Here is a tiny trained network, its code and every weight. The questions are about switching its units off for an input and a class, where a switched-off unit gives its printed mean instead of its output.

import numpy as np


def w(rows, s, z=0):
    codes = np.array(rows[::2]) - 128.0
    scale = np.full(codes.shape[1], s)
    scale[-1] = z or s
    return codes * scale


def f(y):
    return np.maximum(y, 0)


def log_softmax(a):
    a = a - a.max(-1, keepdims=True)
    return a - np.log(np.exp(a).sum(-1, keepdims=True))


def net(x, mask):
    res = np.array(x, float).reshape(1, 7) / 4 @ E
    y = f(res @ A[0][:, :-1].T + A[0][:, -1])
    res = res + np.where(mask, y, B[0][:, -1]) @ B[0][:, :-1]
    return log_softmax(res[-1] @ U[:, :-1].T + U[:, -1])


A, B = {}, {}
E = w([
[135,190,152,98,225,70,207,110,174,110,34],'x0',
[142,105,140,126,119,179,173,149,153,127,140],'x1',
[121,105,114,104,132,122,128,110,119,88,128],'x2',
[241,95,203,192,75,140,128,13,46,123,126],'x3',
[143,145,128,154,111,119,111,120,168,118,144],'x4',
[114,124,126,120,167,127,130,135,86,130,130],'x5',
[65,188,142,209,53,130,192,188,78,16,84],'x6',
],0.011)
A[0] = w([
[223,152,207,140,184,91,192,46,124,96,73,74],'neuron 0',
[113,133,175,81,175,112,154,105,194,142,94,168],'neuron 1',
[44,192,131,224,47,124,206,177,65,26,91,213],'neuron 2',
[198,171,156,125,215,80,222,87,167,104,35,4],'neuron 3',
[63,201,103,71,227,89,169,183,249,106,60,157],'neuron 4',
[28,133,35,78,112,122,85,240,184,139,174,247],'neuron 5',
],0.012,0.003)
B[0] = w([
[199,171,112,160,82,148,121,79,86,158,161,202],'neuron 0',
[141,113,84,121,203,133,75,154,124,147,127,177],'neuron 1',
[19,216,159,202,66,146,150,139,93,103,128,253],'neuron 2',
[119,190,99,84,168,90,248,149,188,113,162,210],'neuron 3',
[65,66,168,106,178,111,94,210,197,110,88,246],'neuron 4',
[197,198,86,105,122,90,235,54,100,144,151,223],'neuron 5',
],0.014,0.031)
U = w([
[175,145,85,74,172,127,170,87,159,174,176,186],'0',
[110,195,56,144,116,135,200,145,129,99,130,78],'1',
[177,4,137,125,92,169,76,74,110,183,160,254],'2',
[101,124,139,173,84,203,84,136,80,105,153,81],'3',
[124,82,84,94,194,155,90,183,196,128,111,87],'4',
[26,113,168,125,141,139,145,171,181,94,113,85],'5',
],0.011,0.0038)

Each question gives the input, the list of numbers given to net, and the class t.
The units are the neurons (one row each of A and B). Each row of codes is followed by its name. A weight is (code - 128) times the scale printed after its matrix; where a second scale follows, it is the last column's (A, B and U).
mask holds one flag per neuron, in row order. A switched-off neuron (its flag False) gives its mean, the last column of its row in B, instead of its output. The means were averaged over made-up inputs and are rounded, as every weight is.
A unit's drop is (log p(t) with every unit on - log p(t) with that unit switched off) / (log p(t) with every unit on - log p(t) with every unit switched off).
The circuit of an input: a set's keep is (log p(t) with only the set's units on - log p(t) with every unit switched off) / (log p(t) with every unit on - log p(t) with every unit switched off). Starting from all 6 units, units are removed one at a time, each time the one whose removal leaves the highest keep (on an exact tie, the one counted first), for as long as the keep stays at least 0.8.
units of the circuit, in order: the units of the circuit, biggest drop first
most important unit: the unit with the biggest drop
top k neurons: the k neurons with the biggest drops, biggest first
drop when u is switched off: that unit's drop, to one decimal
input [-2,6,-8,7,-1,0,4], class 3: most important unit => neuron 3
input [7,-8,5,2,1,4,-4], class 0: top 3 neurons => neuron 2; neuron 0; neuron 3
input [0,-7,2,8,7,-1,-4], class 2: units of the circuit, in order => neuron 2; neuron 5; neuron 3
input [-7,-5,1,1,-1,7,-8], class 2: units of the circuit, in order => neuron 3; neuron 2
input [2,3,-3,-5,7,-3,8], class 5: top 2 neurons => neuron 4; neuron 0
input [1,-1,2,-7,2,-1,-2], class 4: top 2 neurons => neuron 4; neuron 2
input [5,8,-5,-5,-8,3,-1], class 4: units of the circuit, in order => neuron 4; neuron 2
input [-3,8,7,2,-5,-5,2], class 3: top 3 neurons => neuron 4; neuron 3; neuron 5
input [3,6,6,-3,5,-3,-6], class 4: units of the circuit, in order => neuron 2; neuron 4
input [6,-8,-6,-2,-8,-5,0], class 4: top 2 neurons => neuron 2; neuron 4
input [0,5,6,-8,8,-1,-3], class 0: top 2 neurons => neuron 5; neuron 2
input [0,-2,-8,7,4,3,8], class 3: units of the circuit, in order => neuron 5; neuron 3
input [-5,-2,-8,1,2,7,1], class 3: top 2 neurons => neuron 3; neuron 4
input [2,-8,-5,-3,-4,7,6], class 5: units of the circuit, in order => neuron 4
input [-4,6,3,6,-7,-4,4], class 3: top 2 neurons => neuron 3; neuron 5
input [-4,-2,-5,-1,4,-5,-1], class 0: top 2 neurons => neuron 2; neuron 4
input [6,7,-3,-2,1,-2,-1], class 4: top 2 neurons => neuron 2; neuron 4
input [7,-5,-7,-1,-1,-3,4], class 5: top 2 neurons => neuron 4; neuron 5
input [5,-7,4,-4,0,7,-4], class 4: top 2 neurons => neuron 4; neuron 2
input [1,-7,-1,-3,5,6,-3], class 4: top 2 neurons => neuron 2; neuron 0
input [-6,-4,-2,0,-3,-3,-7], class 0: top 3 neurons => neuron 2; neuron 4; neuron 0
input [-5,-4,8,3,-6,-1,-5], class 2: top 4 neurons => neuron 2; neuron 3; neuron 5; neuron 4
input [-4,-5,3,2,7,4,4], class 3: drop when neuron 4 is switched off => 0.4
input [-8,0,-2,8,4,8,-6], class 2: drop when neuron 2 is switched off => 0.6
input [7,-5,8,-4,6,-7,6], class 5: drop when neuron 4 is switched off => 2.0
input [2,7,0,-6,2,4,-7], class 4: drop when neuron 4 is switched off => 1.2
